Here is a tiny trained network, its code and every weight. The questions are about switching its units off for an input and a class, where a switched-off unit gives its printed mean instead of its output.

import numpy as np


def w(rows, s, z=0):
    codes = np.array(rows[::2]) - 128.0
    scale = np.full(codes.shape[1], s)
    scale[-1] = z or s
    return codes * scale


def norm(h):
    return h / np.sqrt((h * h).mean(-1, keepdims=True) + 1e-5)


def f(y):
    return y / 2 * (1 + np.tanh(0.7978845608 * (y + 0.044715 * y**3)))


def log_softmax(a):
    a = a - a.max(-1, keepdims=True)
    return a - np.log(np.exp(a).sum(-1, keepdims=True))


def net(x, mask):
    res = np.array(x, float).reshape(1, 3) / 4 @ E
    u = 0
    for l in range(4):
        y = f(norm(res) @ A[l][:, :-1].T + A[l][:, -1])
        res = res + np.where(mask[u : u + 7], y, B[l][:, -1]) @ B[l][:, :-1]
        u += 7
    return log_softmax(norm(res)[-1] @ U[:, :-1].T + U[:, -1])


A, B = {}, {}
E = w([
[154,127,206,128],'x0',
[104,32,105,129],'x1',
[139,105,120,2],'x2',
],0.01)
A[0] = w([
[112,155,95,176,107],'L0N0',
[161,135,126,149,69],'L0N1',
[166,68,74,113,215],'L0N2',
[155,108,160,150,42],'L0N3',
[140,103,152,92,165],'L0N4',
[165,249,84,164,4],'L0N5',
[122,214,45,117,46],'L0N6',
],0.012,0.0021)
B[0] = w([
[156,93,100,96,186],'L0N0',
[132,112,138,91,131],'L0N1',
[33,65,113,59,203],'L0N2',
[146,97,148,182,145],'L0N3',
[51,63,202,113,170],'L0N4',
[183,242,45,1,255],'L0N5',
[152,198,42,12,195],'L0N6',
],0.0074,0.0046)
A[1] = w([
[112,253,111,141,174],'L1N0',
[89,243,101,125,171],'L1N1',
[147,206,162,171,82],'L1N2',
[123,140,108,126,94],'L1N3',
[147,119,181,99,133],'L1N4',
[64,131,119,133,104],'L1N5',
[166,158,129,150,2],'L1N6',
],0.011,0.0044)
B[1] = w([
[225,76,46,176,255],'L1N0',
[182,1,57,143,239],'L1N1',
[173,52,99,203,175],'L1N2',
[134,114,130,115,122],'L1N3',
[88,108,164,137,160],'L1N4',
[126,197,91,65,133],'L1N5',
[226,86,171,135,118],'L1N6',
],0.0074,0.0055)
A[2] = w([
[118,88,135,173,41],'L2N0',
[130,130,169,211,3],'L2N1',
[93,63,162,119,167],'L2N2',
[145,119,72,171,102],'L2N3',
[233,201,117,193,101],'L2N4',
[140,94,205,251,17],'L2N5',
[164,180,133,145,132],'L2N6',
],0.012,0.0025)
B[2] = w([
[107,157,75,88,158],'L2N0',
[148,148,160,98,168],'L2N1',
[49,190,159,139,229],'L2N2',
[55,145,144,185,196],'L2N3',
[111,40,17,47,253],'L2N4',
[178,250,144,61,241],'L2N5',
[135,75,52,2,144],'L2N6',
],0.0089,0.0054)
A[3] = w([
[237,118,254,205,3],'L3N0',
[67,198,225,91,120],'L3N1',
[150,26,96,49,202],'L3N2',
[149,177,51,12,168],'L3N3',
[171,205,64,79,86],'L3N4',
[217,153,173,142,38],'L3N5',
[143,91,16,175,25],'L3N6',
],0.009,0.0046)
B[3] = w([
[98,173,115,110,127],'L3N0',
[203,190,104,135,200],'L3N1',
[130,126,220,255,245],'L3N2',
[151,116,171,205,253],'L3N3',
[82,43,129,170,188],'L3N4',
[114,172,123,94,125],'L3N5',
[156,166,193,191,177],'L3N6',
],0.0077,0.0076)
U = w([
[164,168,29,39,78],'0',
[127,234,205,102,200],'1',
[99,154,107,154,10],'2',
[170,124,201,165,41],'3',
[63,207,82,176,110],'4',
[4,41,150,123,175],'5',
[206,55,69,179,192],'6',
[94,131,207,70,67],'7',
],0.019,0.011)

Each question gives the input, the list of numbers given to net, and the class t.
The units are the neurons (one row each of A and B). Each row of codes is followed by its name. A weight is (code - 128) times the scale printed after its matrix; where a second scale follows, it is the last column's (A, B and U).
mask holds one flag per neuron, layer by layer. A switched-off neuron (its flag False) gives its mean, the last column of its row in B, instead of its output. The means were averaged over made-up inputs and are rounded, as every weight is.
A unit's drop is (log p(t) with every unit on - log p(t) with that unit switched off) / (log p(t) with every unit on - log p(t) with every unit switched off).
The circuit of an input: a set's keep is (log p(t) with only the set's units on - log p(t) with every unit switched off) / (log p(t) with every unit on - log p(t) with every unit switched off). Starting from the 12 units with the biggest drops (on a tie, the unit counted first), units are removed one at a time, each time the one whose removal leaves the highest keep (on an exact tie, the one counted first), for as long as the keep stays at least 0.8.
units of the circuit, in order: the units of the circuit, biggest drop first
k most important neurons: the k neurons with the biggest drops, biggest first
k most important neurons of layer l: the k neurons of layer l with the biggest drops, biggest first
drop of u: that unit's drop, to one decimal
input [8,5,4], class 5: units of the circuit, in order -> [L0N4]
input [3,1,-3], class 1: 3 most important neurons -> [L0N5; L2N5; L1N0]
input [-7,3,-2], class 5: units of the circuit, in order -> [L0N2; L1N0]
input [0,1,5], class 7: units of the circuit, in order -> [L2N4; L1N0]
input [-8,3,0], class 5: units of the circuit, in order -> [L0N2; L1N0]
input [-8,-3,2], class 6: 2 most important neurons of layer 3 -> [L3N3; L3N4]
input [1,1,-3], class 1: 3 most important neurons -> [L0N5; L0N6; L1N0]
input [-2,1,5], class 5: 2 most important neurons -> [L2N5; L0N2]
input [-1,-8,0], class 6: 2 most important neurons of layer 1 -> [L1N1; L1N0]
input [6,8,0], class 5: 2 most important neurons -> [L0N2; L2N5]
input [-2,8,-6], class 4: 2 most important neurons of layer 2 -> [L2N4; L2N5]
input [1,-3,3], class 6: 2 most important neurons -> [L0N2; L2N2]
input [-2,0,1], class 5: 2 most important neurons -> [L0N2; L0N5]
input [2,-1,6], class 1: units of the circuit, in order -> [L2N4]
input [1,-2,8], class 1: 2 most important neurons of layer 3 -> [L3N1; L3N4]
input [6,-6,4], class 6: 2 most important neurons of layer 0 -> [L0N2; L0N0]
input [-8,8,-8], class 5: 2 most important neurons of layer 0 -> [L0N2; L0N5]
input [2,-4,8], class 1: drop of L2N5 -> 0.0
input [2,4,-6], class 1: drop of L2N5 -> 0.1
input [6,2,2], class 1: drop of L3N1 -> 0.1
input [0,-6,8], class 3: 2 most important neurons of layer 2 -> [L2N4; L2N5]
input [0,-3,4], class 3: 2 most important neurons of layer 0 -> [L0N5; L0N4]
input [3,-7,6], class 6: drop of L0N2 -> 0.2
